[[126 124]
 [144 111]
 [134 119]
 [146 105]
 [123 137]
 [148 109]
 [142 110]
 [104 147]
 [145 114]]
:
[[124 126]
 [111 144]
 [119 134]
 [105 146]
 [137 123]
 [109 148]
 [110 142]
 [147 104]
 [114 145]]

[[105 125 146 124]
 [127 126 113 127]
 [113 130 114 152]
 [113 127 113 124]
 [119 142 126 136]
 [136 108 131 104]
 [105 151 131 136]]
:
[[125 146 124 105]
 [126 113 127 127]
 [130 114 152 113]
 [127 113 124 113]
 [142 126 136 119]
 [108 131 104 136]
 [151 131 136 105]]

[[148 135 132 119 132 139 140 148 107 125 127 108 138 123 134 121]
 [145 129 123 140 127 133 109 146 119 120 145 115 134 135 157 121]]
:
[[135 132 119 132 139 140 148 107 125 127 108 138 123 134 121 148]
 [129 123 140 127 133 109 146 119 120 145 115 134 135 157 121 145]]

[[129 128 128 127 128 128 129 142 154 132]
 [128 130 151 147 130 128 127 128 128 127]
 [128 128 128 128 128 138 157 134 128 128]]
:
[[128 128 127 128 128 129 142 154 132 129]
 [130 151 147 130 128 127 128 128 127 128]
 [128 128 128 128 138 157 134 128 128 128]]

[[116 130 139 124 128 129 123 121 125 133 130 107 131]
 [120 140 128 124 120 129 123 118 125 130 130 129 131]
 [120 140 128 124 120 129 123 118 125 130 130 129 131]
 [118 140 128 123 126 129 128 118 125 129 124 130 144]
 [126 140 128 124 113 129 124 118 128 130 130 129 131]]
:
[[130 139 124 128 129 123 121 125 133 130 107 131 116]
 [140 128 124 120 129 123 118 125 130 130 129 131 120]
 [140 128 124 120 129 123 118 125 130 130 129 131 120]
 [140 128 123 126 129 128 118 125 129 124 130 144 118]
 [140 128 124 113 129 124 118 128 130 130 129 131 126]]

[[122 128 127 126 124 125 120 134 113 131 130]
 [127 104 125 126 125 131 130 126 148 125 129]
 [131 129 118 132 139 118 114 117 140 128 133]
 [114 132 120 119 118 129 125 118 137 115 123]
 [126 127 124 124 137 116 128 131 127 136 130]
 [124 127 123 123 130 118 136 123 113 120 115]]
:
[[128 127 126 124 125 120 134 113 131 130 122]
 [104 125 126 125 131 130 126 148 125 129 127]
 [129 118 132 139 118 114 117 140 128 133 131]
 [132 120 119 118 129 125 118 137 115 123 114]
 [127 124 124 137 116 128 131 127 136 130 126]
 [127 123 123 130 118 136 123 113 120 115 124]]
---
[[107 119 131 125]
 [113 135 150 112]
 [113 130 149 114]
 [109 129 143 114]]
:
[[107 119]
 [113 135]
 [113 130]]

[[124 107 131]
 [137 128 132]
 [137 135 138]
 [120 112 130]]
:
[[124 107]
 [137 128]
 [137 135]]

[[132 134 112 146 140]
 [147 131 106 143 140]
 [147 127 146 117 150]
 [141 118 123 126 128]]
:
[[132 134]
 [147 131]
 [147 127]]

[[114 141 118]
 [150 125 128]
 [111 134 141]
 [128 123 130]]
:
[[114 141]
 [150 125]
 [111 134]]

[[133 105]
 [129 121]
 [116 151]
 [128 136]
 [148 117]]
:
[[133 105]
 [129 121]
 [116 151]]

[[144  99 151 128 119]
 [114 109 120 119 145]
 [126 140 117 127 123]
 [113 111 117 107 118]]
:
[[144  99]
 [114 109]
 [126 140]]

[[129 118 136]
 [146 123 140]
 [118 129 134]
 [133 137 112]
 [103 128 125]]
:
[[129 118]
 [146 123]
 [118 129]]

[[126 131 133]
 [138 135 135]
 [124 113 142]
 [133 102 103]
 [113 139 142]]
:
[[126 131]
 [138 135]
 [124 113]]

[[110 108 106]
 [100 123 119]
 [149 137 140]
 [118 144 113]]
:
[[110 108]
 [100 123]
 [149 137]]
